In the rows, 128 means zero.
Each row has a class, written after it, and each block has its own classes.
[130 141 173 142  61  95 150 127  65  92 114 119 133 115 122  91 127 126
 137 190 152 114 111 162 114  85 130 172 165 132 149  80 101] | Vop
[155 140 126 189 138 113 154  93  96 113  90 179 180 135 137  48 110 126
 154 162 118 169 126 197 120 122 119  96 174  69 144 126  82] | gar
[104 126  52 179 231 145 169 110 154 126  76 196 170  89 172 113  90 134
 111  82 107 190 149 135 169 147 144  84 134  79 161 136 162] | dar
[113 131 102 114 144 143 134 135 142 133 132 142  96 127 130 136 131 130
 152 116 124 112 142 132 148 134 105 133 106 131 108 135 148] | gar
[138 129  76 148 120  98 144  95  88 133 115 122 164 131 163  53 132 124
 178 172 127 150 106 206 130 128 109 103 173  70 176 103 114] | Budam
[140 107 146 144 146 171  99 172 181 115 132 160  92 152  53 190 130 137
  71  70 122 107 156  76 124 142 145 124  68 190  82 167 192] | dar
[ 84 124 133 123 142 126 121 150 134 108 132 114  92 112 115 163 129 125
 108 100 144  96 151  85 159 119 139 154 104 160 117 113 173] | dar
[153 130 142 137  88 109 108 108 104 118 125 125 151 155 121  92 120 134
 153 148 141 116 111 166 110 123 113 124 160 102 145 112 137] | far
[146 130 128 160 112  92 150 115  81 126 115 141 136 121 155  88 107 122
 144 151 134 143 132 148 127 106 143 151 151 116 149 101 111] | sito
[135 137 147 163 107  96 134 129  91 113 121 130 161 111 124  87 123 131
 128 152 136 126 137 144 100 123 142 163 172 119 121  95 109] | tepa
[112 137 147  67  71 132  94 162 127 109 146  61  69 132  70 192 169 113
 134 143 137  44 135  94  95 123 116 156 101 198 104 108 151] | Dad
[107 134 167  91  79 112 117 147 117 113 150  74  64 113 104 180 144 120
 135 144 135  51 134  99 122 104 128 164 126 176 133  91 137] | Dad
[103 126 135  76  96 137 113 155 122 120 164  94  65 139 109 153 158 121
 158 143 135  74 142 122 136 126  89 159 100 164  96 117 134] | gar
[ 97 121  40 116 156 135 155 122 147 142 117 109 102  88 163 147 144 134
 151  96 122  97 133 104 143 151 106 144  96 114 136 116 163] | vete
[ 94 126  90 151 169 102 166  92 102 117  97 148 149 100 192  72 122 125
 153 137 119 162 141 179 172 124 120 104 147  77 160 103 128] | dar
[104 124 151  48  61 128  96 155 116 123 177  44  37 139  85 196 180 116
 148 144 139  34 138 105 117 125 100 172  98 199  98 105 138] | Dad
[136 122  82 150 136 109 148  99 101 137 116 138 151 118 159  84 124 126
 168 143 127 150 120 170 134 141 113 105 159  79 162 119 127] | Budam
[107 116  56  87 178 152 130 131 169 171 135 134  85 119 147 187 113 135
 140  49 121 106 146  81 166 168 113 143  88 122 116 145 220] | far
[162 129 118 198 115 106 160  94 104 107  85 143 194 117 149  49 131 134
 145 166 123 155 108 180  97 122 132  97 169  77 171 108  86] | vete
[142 129  87 146 132 141 121 138 146 132 116 141 135 133  93 141 124 126
 128 118 127 124 122 116 106 142 126 109 120 138 124 145 172] | Budam
[152 150 117 206 145  82 173  67  95 119  77 164 181  97 168  52  99 129
 158 165 117 153 126 206 131 108 142 104 212  44 189  91  86] | Dad
[ 92 123 153  24  42 112  90 140  71  98 193  23  49 144 121 170 189 109
 168 188 147  54 131 119 107  91  71 194 116 204  98  87 115] | Lugu
[ 97 133 115 177 162  97 167 105 100 106  97 146 151  96 173  85 104 127
 133 136 131 155 139 145 163 109 141 126 157  91 162  95 126] | dar
[136 136  96 156 137 140 145 114 132 114  93 162 141 128 104 130 109 138
 119 126 129 144 119 143 124 121 130 126 125 125 121 137 151] | Vop
[109 140 150 119  80  79 154  96  36 104 133  94 139 129 175  35 147 114
 203 218 136 124 110 219 137  95  84 140 181  86 163  69  44] | gar
[122 131  82 151 173 123 147 110 152 154 107 163 131 108 155 138  84 139
 128  71 128 131 141  98 155 145 142 134 139  89 142 131 194] | far
[124 137 122 152 152 124 147 126 121 128 107 156 125 113 135 115 100 127
 139 111 127 116 137 130 146 124 128 141 137 103 145 121 130] | gar
[168 127 146 209  91  84 156  94  81  98 107 126 186 118 155  29 134 138
 145 194 138 141 107 193 103 105 128 122 201  65 182  80  56] | vete
[111 138 176  76  30  93 121 137  44  92 167  55  93 147 111  89 170 111
 193 218 152  66 120 181 117  98  79 176 142 148 127  73  67] | gar
[129 133 147 119  85 120 109 155 107 108 134 108 133 128  85 135 144 124
 122 142 134 106 136 115  85 130 135 165 124 178  87 116 133] | tepa
[148 120 189 165  92 119 119 141  97  93 124 140 150 146 102  87 143 126
 109 162 139 135 131 161 107 109 129 120 149 144 132 118 107] | dar
[153 134 153 152  73  86 134  92  62 116 117 124 180 145 156  42 123 128
 169 181 146 146 100 199 109 110 114 125 194  83 166  98  92] | far
[147 141  94 159 111 110 138 101  82 110  98 139 172 137 154  72 108 131
 159 163 138 156 112 179 103 110 124 121 151 101 160 107 105] | sito
[123 133 126 102 106 138 112 145 139 123 131 103  91 128  90 180 149 117
 118 124 121  96 139 105 106 132 135 125 112 174 112 130 151] | Dad
[107 123  81  96 157 134 116 112 137 127 140 126  99 118 151 162 131 130
 130 106 118 120 151 117 136 129 115 135 124 127 121 129 161] | Lugu
[ 99 131 128  84  83  93 119 131  79 112 152  68 109 116 122 121 154 120
 165 159 136  80 135 142 123 128 102 185 136 151 108  85 110] | tepa
[160 124 141 168  80 125 115 130 128  99 115 116 144 142  95 104 152 139
 123 150 138 102 112 133  76 120 131 123 128 135 130 117 118] | vete
[143 125  69 194 164 109 180  73 113 134  83 154 182  97 198  45 126 141
 159 138 116 162 121 186 132 141 122  98 173  33 185 102 102] | vete
[100 122  47 114 139 116 149 108 118 128 123  83 117  99 168 121 151 130
 170 135 127 102 126 137 141 141  91 141 123  94 153  93 131] | vete
[111 133 114 136 126 125 144 129 118 116 107 135 112 108 125 145 107 130
 116 122 139 128 124 112 137 108 141 156 126 139 127 113 155] | Vop
[131 137  91 159 146 116 170  92 106 123  92 158 154 117 164  76 108 139
 145 152 125 162 113 191 151 117 123 125 158  78 157 112 118] | Vop
[ 99 121 131 121 134 112 131 127 103 112 135 110 112 130 140 107 147 125
 136 136 134 120 139 151 163 127 120 134 124 126 134 111 128] | dar
[129 134 152 109  65  92 113 143  73 108 142  88 102 139 119 120 136 118
 145 164 153  89 124 128 112  97 125 176 127 162 136  92 114] | sito
[119 123 142  84  89 122 100 125 107 107 173  86  74 142 113 164 156 124
 144 147 135  81 148 123 121 108 100 170 127 167 100 111 129] | Lugu
[133 134 100 165 117  94 144 104  90 123 110 127 156 115 144  86 109 122
 163 155 135 128 108 164 127 111 124 129 173  89 178  93 124] | Budam
[ 92 142  47 128 170 123 181  94 105 131  93 135 139  93 181 108 104 134
 156 130 127 148 119 162 167 131 113 143 140  77 162 103 139] | Vop
[127 131  74 138 170 147 135 148 162 141 115 155 105 115 134 172  92 137
 108  73 128 132 149  74 143 138 161 143  90 146 127 138 191] | sito
[140 132  75 156 203 176 133 129 207 150  96 180 116 112 103 198 105 137
  97  50 102 131 156  83 129 165 153  93 102 131 110 172 199] | Dad
[160 125 128 152 144 158 123 139 177 142 111 169 109 127  82 174 125 132
  98  86 109 113 151 105 106 146 151 111 113 153 105 159 168] | Dad
[136 116 105 159 149 136 129 141 168 130 112 141 114 103 108 162 125 139
  97  72 127  94 142  72 122 147 147 137 106 130 128 136 170] | vete
[139 110 141 109  79 150  92 183 155 110 156  79  83 139  62 187 175 131
 107 124 144  64 127  62  85 135 118 160  78 200  83 130 155] | vete
[147 133 133 140 120 121 136 112 128 133 129 130 115 131 116 121 137 130
 137 141 114 109 139 168 121 136 132 116 151 110 138 119 121] | Dad
[103 134  19 150 235 134 165  96 154 156  88 170 168  87 177 113  97 136
 135  77  96 173 155 135 157 176 135 111 138  68 128 134 165] | tepa
[132 137  89 135 159 148 126 130 162 139 105 143 117 117 105 168 128 126
 116  95 114 114 143 112 116 151 138 110 120 132 117 145 162] | Dad
[121 135 100 159 107  80 174  82  67 111 107  95 167  97 195  35 150 131
 187 191 135 122 106 198 127 121  99 132 182  54 188  67  62] | vete
[110 126  46 132 177 108 162  71 106 155  97 152 162 104 209  80  98 134
 176 104 126 157 126 170 161 151 108 112 165  39 175 111 153] | far
[129 136 135 144 113 100 123 104 101 102 128 131 124 118 147 118 124 124
 130 153 132 129 141 134 118  86 133 150 169 126 136 101 121] | Lugu
[138 134  95 160 157 153 144 122 147 120  91 172 146 130 101 141 103 141
 105 111 123 158 121 132 125 133 139 115 117 125 116 150 160] | Vop
[135 129  38 202 196 103 194  52 119 139  54 171 196  88 212  34 113 141
 163 122 107 164 126 190 139 152 125  85 170   6 197 105 111] | vete
[ 97 139 117 116 104 123 129 139 113 108 127 104  87 117 102 171 118 130
 121 130 149  96 119  99 137 101 129 179 113 164 115 107 159] | Vop
[101 134  79 111 148 139 143 124 130 136 127 134  89 125 136 136 129 125
 161 115 121 109 145 129 152 136 103 141 103 123 110 127 143] | gar
[ 90 138  74  93 142 147 151 132 120 122 100 117 110 106 128 172 118 124
 133 110 133 120 117 102 137 128 116 153  91 154 128 125 168] | Vop
[144 127  84 193 139 112 156  92 116 117  77 150 185 103 161  65 127 136
 144 143 126 150 111 163 101 130 120 103 160  70 162 116 104] | vete
[127 117  96 136 128 134 141 128 142 128 131 108 110 114 130 139 149 139
 139 116 127  94 130 114 128 143 116 142 110 123 134 115 140] | vete
[121 139  78 161 185 119 144  85 132 119  93 168 151  95 171 123  95 132
 127 103 118 152 150 125 137 117 138 124 164  84 150 123 148] | Lugu
[146 113 100 127 142 131 129 118 140 159 137 148 115 138 128 137 112 137
 140  85 126 111 139 131 146 156 114 143 130 101 126 137 173] | far
[125 145  98 146 109 115 154 101  84 104  97 127 156 128 140  86 123 131
 151 181 137 154 100 180 120 107 104 132 153 105 144 110 106] | Vop

Next block, with new classes.
[138 151  94 123 179 122 141 147 131 124 106 139 110 164 138 121 146 166
 109 107 109 145  89 180 115 112 112 161 116 137 117 165  99] | kebin
[198 140  97 112 230  97 117 161 116 155 119 128 129 156 138  89 104 145
 127 147  94 105  94 187 154 132 134 105  69 102 120 194 114] | Dosuk
[109 120 115 150 149  75 120 117  80 138 168 166 133 173 177 136 170 113
 119 126 121 105 115 124 112 125 113  91 128 129 128 183 114] | tapup
[167 103 133 148 133 114 145 161 160 105 121 130  94  72 143 181 155 165
 171 130 167 141 175 149  99 133 179 150 109 136 109 111 153] | Dosuk
[105 127 112 114 210  61 113  66  87 174 123 146 113 119 160 113  91  82
 118 117 126  80  94 140 131 157 111 103  84  47 117 197 164] | Dosuk
[158 141  86 138 161 127 121 130 126 145 117 127 118 154 149  98 137 135
 120 133  85 120 127 183 174 150 147 139  99  82 114 142 152] | fogo
[140 118 136 142 165 101 133 107  58 177 111 160  83 120 122  82 119  91
 156 136 135 145 126 134 113 141 115  95  98  94 135 162 139] | mur
[172 144  83 125 166 119 145 122 123 131 110 155 107 192 130 106 160 159
 121  96 149 155  67 147 133 128 104 136 125 155  82 172  99] | kebin
[128 111  96 147 149  84 148 121 130 114 109 124 118 145 155 121  99 113
 167 106 122 112 100 149 117 119 126 109 101 141  68 165 159] | fogo
[141 118 107 135 170 107 131 141 114 130 142 157 144 141 178 162  94 144
 133  83 129 105 110 154 123 147  94  96  94  88  54 167 152] | kozun
[180 123  95 138 198 113 109 102 127 151 145 163 109 130 147 166 107 156
 129 121 138 122  98 169 129 154 137 108 140  41  96 167 131] | sav
[152 158 101 147 205 149 120 124 141 124 101 126  73 156 152 101 185 150
 101 121 111 119 119 156 156 149 130 151 104 104  82 194 132] | moliv
[160 143 100 125 177 150 123 132 101 140 126 156 117 142 133 137 200 133
 117 125 120 120  94 177 171 152 116 138 134  84 130 147 119] | kevi
[119 130 138 149 181 142 145 175 125 117 122 110  91 128 130 136 148 199
 123 129 133 115 133 166 123 104 118 156  92 123 106 124 162] | Dosuk
[167 137 111 131 180 177 137 150  99 138 117 163 103 143 106 123 120 144
 137 107 126 118  92 165 126 126 107 166  91 106 122 151 131] | zik
[137 113  78 137 216 102 158 128 115 121 116 169 133 127 181 167 124 131
 170 113 109 133  91 181 121 145 131  99 124 123  99 183 112] | sibez
[147 107  99 122 154  63 152 158 112 132 153 156 133 156 162 135 130 119
 140 100 146 107  88 157  92 102 115  74 111 137  93 161 139] | kevi
[143 116 122 120 142  72 109 155  92 106 141 170 168 166 146 121 159 116
 128 109 129 128 112 125 129 124 113 103 103 147  87 202  86] | kozun
[148 136 100 131 199 118 142 156  89 149 125 156 116 169 170 107 125 142
  87 150  69 117  89 159  99 139 122 132 118  94  96 199  97] | fogo
[131 135  88 117 211 109 136 119 129 138 131 158 143 147 161 153 137 117
 120  89 117  89  90 171 141 131 102 111 110  97 108 186 133] | zik
[179 123 146 119 109 159 165 137 114 135 121 141 117 140 139 124  44 128
 141 128 104 160 150 112 161 136 112 133 140 126 145 105 116] | kozun
[154 108 116 149 168 104 145 141  95 144 146 166  93 143 144 109 137 158
 147 103 140 109 100 144  77 111 130  94 102 125  85 164 156] | beliz
[125 120 107 128 137  94 126 146  96 120 147 192 145 162 154 125 181 148
 141  80 157 112 136 127 115 139 120 135 106 110  98 173 148] | kozun
[207  92 114 140 167  71 128 184 113 175 163 138 149 125 165 139 105 131
 141 120 119 111 102 191  78 125 160  34  90 112  67 188 133] | beliz
[140 160  95 144 144 118 118 145 172 146 141 122 135 133 146 149 156 206
 125 106 108 103 118 188  91 110 128 149 105 102 102 136 147] | kebin
[180 144  86 122 138 126 148 149 137 149 102 177 181 120 169 113 133 121
 159 116 102 143 140 157 127 163 138 136 121 123 113 186 110] | sibez
[139 135 147 125 132 150 154 123 144 105 156 162 157 124 132 149 137 118
 101 143  73 136 163 113 141 109 116 146 171 133 175 121  92] | zik
[124 130  82 146 183 151 144 173  97 103  96 152  72 122 140  95 180 159
 129 121 125 108 103 155  66 150 121 108  78 144  79 167 154] | zum
[167 132 112 138 153 114 147 156 128 117 126 118 105 134 127  85 158 134
 116 132  97 114 152 179 123 108 150 112  96 114 105 158 149] | kevi
[155 126  81 130 189 124 150  87 125 152 117 172 116 152 140 110  86  92
 161  90 132  98  77 138 163 144  96  79 100 111 123 144 172] | zik
[169 123 119 106 132 132 137 159 147 120 118 119 122 133 145 124  58 124
 148 151 131 150 118 108 106 122 120  87 128 163 129 120  95] | tapup
[ 99 128  72 134 219 101 147 124 127 118 162 146 115 111 174 155 158 155
 153 129  82  81 108 181  91 103  96  86 103  90  79 154 155] | tapup
[146 123  79 147 160  53 135 130 135 145 167 146 141 182 179 120 108 160
 137 110 105 102 106 163 117 111 113  56  78 144 108 133 161] | mur
[174 113 152 145 114 115 115  82 121 124 191 136 158 161 151 174  59 145
 130 125 120 154 148 133 169 130 139 107 158 120 136 111  93] | sibez
[144 123 140 122  78 167 146  93 128  93 127  89  93 169 110 135  43 164
 130  91 163 129 148 113 137 127 134 155 158 177 140 110 126] | sav
[135 132  89 137 184 112 144 143 145 118 117 130  98 138 173 134  81 160
 151 117  96 108 104 174 115 112 120 129 101 120 100 136 142] | fogo
[158 139  90 143 182 194 164 169 118  99 128 142  80 160 130 134 165 199
 115  97 114 102 131 184 117 125 131 163  92 154 112 137 136] | zik
[139 124 116 127 209  80 103  99  68 181 152 161  90 132 168 116  98 127
 110 119 147  81 102 146 119 160 109  76  71  64 105 168 149] | Dosuk
[139 137 103 104 155 149 149 127 164  97 132 113 154 154 144 155  23 143
  95 125  75  95  66 131  92 129  97 134 131 117 116 129 136] | kevi
[125 140 139 101  91 120 158 154 146 100 141 117 172 170 163 116  53 124
  90 119  89 138 158 103  95  96 101 167 142 164 130 159 101] | tapup
[144 136 137  90  58 141 142 143 138 102 119 106 139 139 140 128  59 140
 109  85 151 156 157 136 150 101  89 155 141 186 111 108  93] | sav
[176 119  50 124 212 160 187 156 109 132 141 166 111 131 169 154 111 174
 128 114  87 104 101 206  93 157 119  95 130 103  74 169 135] | sav
[142 121 106 133 150  70 114 102 121 164 173 176 110 123 194 147 126 100
 119 104 139 110 124 137 112 143 116  86 106  83  83 157 144] | moliv
[151 119  96 158 205 118 158 188 100 139 141 168 125 143 191 130 114 176
 119 122  98 128 124 191  78 133 128  81  91 115  71 178 126] | sibez
[174 135  60 120 149 137  82  69  88 132 131 190 108 165 111 124 219 118
 110 114 166 148  48 129 184 197 113 148 108  73  73 145 134] | zum
[199 101 143 130 144  99 100 154 129 125 110 117 109  77 105 125  96 106
 196  96 147 143 168 204 119 119 202 149  80  98 133 173 137] | beliz
[163 125 120 151 200  92 100 176  78 159 128 167 121 153 183 137 130 157
 111 109 152 148 105 189 113 140 126  98  80  98  66 201  90] | sibez
[161 126 100 127 185 101 130 121 126 152  93 148 132 133  96  89 177 100
 125 136 134 170  89 149 121 148 139 108 129  78  78 198 129] | kebin
[174 150  99  65 134 146 114  87 153 117  89 101 134 164 106 118  81 133
 135  99 151 154 118 128 167 163 134 189 127 129 146 145 100] | mur
[144 120  92 136 180 129 118 131 112 153 163 154 120 136 129  95 153 122
 132 111 133 100 120 167 124 151 122  84  83  66  62 162 192] | moliv
[164  95 137 118  98 100 136 117 100 149 134 161 106  79 112 120  91  88
 185 130 124 151 128 136 102 109 159 131 115 118 163 109 133] | beliz
[184 139  84 145 165 103 150 113 157 157 114 142 131 157 136 133 158 157
 147  94 141 130  93 161 105 144 141 135 133  99  68 200 150] | kebin
[152 143  83 114 144 128 152  80 138 173 118 135 133 144 130 100 208  77
 160 111 119 128 129 155 227 157 125 136 148  89 120 164 168] | moliv
[151 131 130 169 188 145 148 213 143 145 118 168 140 130 169 128 119 155
 131  89 141  92 144 158  72 134 118  93  95 115 106 181 170] | zik
[124 112 122 136  81  84 142 149 141 117 137 111 160 109 156 160 130 109
 185 108 139 111 144 140  83  99 124 111 110 174  87 159 138] | tapup
[151 121 147 153 166 143 135 194 113 150 145  90 116 147 172 125 128 184
 106  78 144  95 167 202 131 126 124  58 104 135  78 155 156] | beliz
[123 123 115 137 184  89 151 161 128 145 113 144 124 156 144  83 155 134
 147 136 120 122 135 143 110 113 148 111 137  97 122 184 154] | fogo
[156 133  87 130 222 123 135 154 110 136 119 137  86 108 173 106 135 177
 134 125 116 118 144 198 105 134 132  59  76 112  52 169 113] | sibez
[153 127 156 137 114 160 145 118 155  86 116  71  83 145 130 139   6 120
 119  98 106 150 152 150 147 111 132 193 107 147 114 129 135] | moliv
[156 129  85 138 146 111 117 156 111 148 127 128 122 117 152 140 131 131
 133 115 102 107  97 203 110 143 131 124  68  94  91 160 158] | zum
[199 134 144 103  69 142 125 120 148 127 158 118 143 143 149 147  30 153
 112 152 104 138 136  90 104 129 126 139 156 154 110 109  62] | fogo
[133 117  94 121 205  83 126 137  69 171 141 181  72 134 185 111 145 108
 139  97 176 134 126 173 139 132  93  66  91  69  89 151 144] | tapup
[161 144  88 140 175 121 136 118 136 127 128 119  92 146 157 128 148 175
 148 116 105 107 116 182 157 110 112 133 108 117  59 146 130] | fogo
[171 108 120 126 137  29 117 101  98 149 166 137 125 168 131 102 138 118
 124 137 136 145 120 127 107 106 141  72  99 135  87 175 104] | mur
[143 134 106 149 143 139 112 144 111 168 156 144 111 128 136 122 158 151
 123 136 117  92  93 148  81 140 119 115  81  93  65 157 162] | moliv
[164 134  78 115 170 102 140 135 120 123 119 121 128 163 159  98 121 138
 112 107 113 100 109 168 159 146 120 112  64 155  84 164 144] | Dosuk
[165 117  88 142 109 140 157 175 113 123 149 142 131 112 154 116 126 135
 125 115  94 108 155 177  73 155 142 102  83 132  83 141 172] | zum
[139 134  93 116 202  99 149 137 137 141 111 115 104 160 159 105 103 162
 108 119 124 104 108 155 107 119 130  78 135 114  97 198 127] | sav
[133 141 110 153 177 132 111 150 144 144 125 126 144 137 187 132  85 143
 162  91 118  73 144 183 151 154 114  83 108 105 127 147 164] | fogo
[138 128 101 132 189 123 142 127 160 106  86 112 122 110 146 121 113 122
 151 123 100 116 139 163 117 145 152 140 121  89  82 187 151] | fogo
[161 140 102 145 164  87 118 146 128 140 151 173 157 145 200 122 112 149
 136  70 152  75 127 150 139 141  69  76  65 144  61 164 157] | Dosuk
[199 139 106 166 126 119 141 151 117 136 136 190 111 137 190 113  95 128
 137  91 118 134 130 150 130 137  81 103  92 138  83 145 138] | zum
[141 126  65  78 166  97 123 113  79 181 135 187 109 145 129  79 163 123
 161 107 142 104  55 149 129 130 117 102  99 108 146 140 137] | beliz
[171 142 130 134 122 181 177 146 116  98 112 128 108 158 149 113 118 138
 106 115 103 158 139 128 160 133  79 137 151 186 103 140  97] | zum
[158 124 129 139 137  98 120 134 110 140 133 136 108 144 154  99 106 109
 127 120 141 135 158 133 115 128 134 110 102 105 105 173 132] | tapup
[174 103  94  93 161  77 106 137 124 111 115 181 134 124 147 169 135 107
 171 129 156 160  87 122 138 154 156 110 122 123 133 149  74] | kozun
